Below is a small trained network, with its code and all its weights. Each question gives an input and a class and asks what happens when units are switched off, that is, made to give their printed mean instead of their output.

import numpy as np


def w(rows, s, z=0):
    codes = np.array(rows[::2]) - 128.0
    scale = np.full(codes.shape[1], s)
    scale[-1] = z or s
    return codes * scale


def f(y):
    return np.maximum(y, 0)


def log_softmax(a):
    a = a - a.max(-1, keepdims=True)
    return a - np.log(np.exp(a).sum(-1, keepdims=True))


def net(x, mask):
    res = np.array(x, float).reshape(1, 4) / 4 @ E
    y = f(res @ A[0][:, :-1].T + A[0][:, -1])
    res = res + np.where(mask, y, B[0][:, -1]) @ B[0][:, :-1]
    return log_softmax(res[-1] @ U[:, :-1].T + U[:, -1])


A, B = {}, {}
E = w([
[254,178,55],'x0',
[131,12,40],'x1',
[208,50,226],'x2',
[128,128,128],'x3',
],0.0071)
A[0] = w([
[153,25,58,93],'N0',
[207,199,121,29],'N1',
[73,98,144,84],'N2',
[35,81,158,37],'N3',
[141,162,179,206],'N4',
[94,229,223,153],'N5',
[30,95,170,3],'N6',
[81,198,93,210],'N7',
[76,174,65,72],'N8',
[197,48,208,125],'N9',
[54,95,143,66],'N10',
[143,224,235,131],'N11',
[102,44,91,108],'N12',
[59,166,64,150],'N13',
[210,140,57,35],'N14',
[240,153,2,27],'N15',
[90,47,94,97],'N16',
[69,186,25,160],'N17',
],0.0096,0.0027)
B[0] = w([
[2,155,56,198],'N0',
[4,162,155,196],'N1',
[143,206,149,163],'N2',
[115,233,187,184],'N3',
[68,59,61,199],'N4',
[13,97,20,253],'N5',
[101,193,181,184],'N6',
[171,31,132,216],'N7',
[147,61,206,190],'N8',
[93,66,195,217],'N9',
[138,224,185,172],'N10',
[20,98,53,254],'N11',
[46,158,41,179],'N12',
[167,63,205,207],'N13',
[14,206,217,192],'N14',
[42,174,209,236],'N15',
[54,115,55,177],'N16',
[138,48,175,235],'N17',
],0.0062,0.0074)
U = w([
[115,222,169,88],'0',
[96,110,36,39],'1',
[135,116,120,246],'2',
[144,51,168,120],'3',
[167,129,91,161],'4',
[251,175,124,21],'5',
],0.017,0.011)

Each question gives the input, the list of numbers given to net, and the class t.
The units are the neurons (one row each of A and B). Each row of codes is followed by its name. A weight is (code - 128) times the scale printed after its matrix; where a second scale follows, it is the last column's (A, B and U).
mask holds one flag per neuron, in row order. A switched-off neuron (its flag False) gives its mean, the last column of its row in B, instead of its output. The means were averaged over made-up inputs and are rounded, as every weight is.
A unit's drop is (log p(t) with every unit on - log p(t) with that unit switched off) / (log p(t) with every unit on - log p(t) with every unit switched off).
The circuit of an input: a set's keep is (log p(t) with only the set's units on - log p(t) with every unit switched off) / (log p(t) with every unit on - log p(t) with every unit switched off). Starting from the 12 units with the biggest drops (on a tie, the unit counted first), units are removed one at a time, each time the one whose removal leaves the highest keep (on an exact tie, the one counted first), for as long as the keep stays at least 0.8.
circuit, biggest first: the units of the circuit, biggest drop first
unit that matters most: the unit with the biggest drop
top k neurons: the k neurons with the biggest drops, biggest first
drop of u: that unit's drop, to one decimal
input [6,1,-6,-4], class 0: circuit, biggest first => [N15]
input [7,-8,4,-4], class 1: circuit, biggest first => [N11 N5]
input [8,6,-3,4], class 0: circuit, biggest first => [N15 N14]
input [-2,-4,-2,2], class 1: circuit, biggest first => [N5 N15]
input [-6,-5,-7,-5], class 3: top 2 neurons => [N7 N13]
input [-2,6,5,6], class 1: top 2 neurons => [N0 N12]
input [-3,5,6,-8], class 2: top 2 neurons => [N5 N11]
input [6,0,-7,-5], class 3: top 2 neurons => [N17 N7]
input [4,-7,6,1], class 1: top 2 neurons => [N11 N5]
input [-5,-8,1,-5], class 1: top 2 neurons => [N5 N11]
input [4,-8,-2,-5], class 1: drop of N14 => 0.0
input [-1,-6,4,2], class 1: drop of N5 => 0.2
input [-5,3,5,2], class 0: drop of N15 => -0.1
input [-1,-7,5,0], class 1: drop of N5 => 0.2
input [-5,-5,-5,8], class 2: unit that matters most => N7
